Here is a tiny trained network, its code and every weight. The questions are about switching its units off for an input and a class, where a switched-off unit gives its printed mean instead of its output.

import numpy as np


def w(rows, s, z=0):
    codes = np.array(rows[::2]) - 128.0
    scale = np.full(codes.shape[1], s)
    scale[-1] = z or s
    return codes * scale


def f(y):
    return y / 2 * (1 + np.tanh(0.7978845608 * (y + 0.044715 * y**3)))


def log_softmax(a):
    a = a - a.max(-1, keepdims=True)
    return a - np.log(np.exp(a).sum(-1, keepdims=True))


def net(x, mask):
    res = np.array(x, float).reshape(1, 2) / 4 @ E
    y = f(res @ A[0][:, :-1].T + A[0][:, -1])
    res = res + np.where(mask, y, B[0][:, -1]) @ B[0][:, :-1]
    return log_softmax(res[-1] @ U[:, :-1].T + U[:, -1])


A, B = {}, {}
E = w([
[35,94,7,191,156,182],'x0',
[26,21,192,133,81,205],'x1',
],0.012)
A[0] = w([
[155,81,163,113,115,121,245],'n0',
[174,140,191,88,99,106,73],'n1',
[84,146,173,105,132,154,95],'n2',
[213,87,195,111,140,127,143],'n3',
[124,105,154,189,134,68,108],'n4',
[167,160,75,104,130,117,81],'n5',
[250,137,107,111,157,110,113],'n6',
[136,50,165,109,95,131,89],'n7',
],0.013,0.012)
B[0] = w([
[88,255,65,64,167,151,236],'n0',
[151,22,76,148,216,106,209],'n1',
[109,107,173,180,150,112,146],'n2',
[131,88,71,73,91,134,229],'n3',
[154,96,166,155,95,108,122],'n4',
[64,81,156,32,184,123,182],'n5',
[39,180,155,104,158,142,252],'n6',
[96,95,225,117,157,64,172],'n7',
],0.019,0.013)
U = w([
[49,148,194,71,163,126,104],'0',
[103,50,5,92,149,151,175],'1',
[131,247,81,73,97,157,254],'2',
[118,123,167,136,110,127,54],'3',
[152,94,183,175,114,90,70],'4',
[152,160,158,132,81,144,73],'5',
],0.012,0.008)

Each question gives the input, the list of numbers given to net, and the class t.
The units are the neurons (one row each of A and B). Each row of codes is followed by its name. A weight is (code - 128) times the scale printed after its matrix; where a second scale follows, it is the last column's (A, B and U).
mask holds one flag per neuron, in row order. A switched-off neuron (its flag False) gives its mean, the last column of its row in B, instead of its output. The means were averaged over made-up inputs and are rounded, as every weight is.
A unit's drop is (log p(t) with every unit on - log p(t) with that unit switched off) / (log p(t) with every unit on - log p(t) with every unit switched off).
The circuit of an input: a set's keep is (log p(t) with only the set's units on - log p(t) with every unit switched off) / (log p(t) with every unit on - log p(t) with every unit switched off). Starting from all 8 units, units are removed one at a time, each time the one whose removal leaves the highest keep (on an exact tie, the one counted first), for as long as the keep stays at least 0.8.
circuit, biggest first: the units of the circuit, biggest drop first
k most important neurons: the k neurons with the biggest drops, biggest first
drop of u: that unit's drop, to one decimal
input [4,-5], class 0: circuit, biggest first -> (n1; n0)
input [-2,-3], class 2: most important neuron -> (n7)
input [3,1], class 2: 2 most important neurons -> (n1; n3)
input [-7,6], class 1: 2 most important neurons -> (n1; n3)
input [4,-4], class 0: circuit, biggest first -> (n1; n0)
input [1,-5], class 0: 2 most important neurons -> (n0; n5)
input [-4,2], class 1: 3 most important neurons -> (n1; n6; n3)
input [2,1], class 2: circuit, biggest first -> (n1; n5)
input [-8,-4], class 1: 2 most important neurons -> (n1; n3)
input [-3,-3], class 2: 2 most important neurons -> (n7; n6)
input [2,-2], class 2: 3 most important neurons -> (n1; n3; n7)
input [-5,-7], class 0: 2 most important neurons -> (n6; n5)
input [-8,-1], class 1: drop of n1 -> 1.4
input [-8,-6], class 1: circuit, biggest first -> (n1)
input [-5,0], class 1: drop of n1 -> 1.1
input [0,0], class 2: drop of n1 -> 0.3
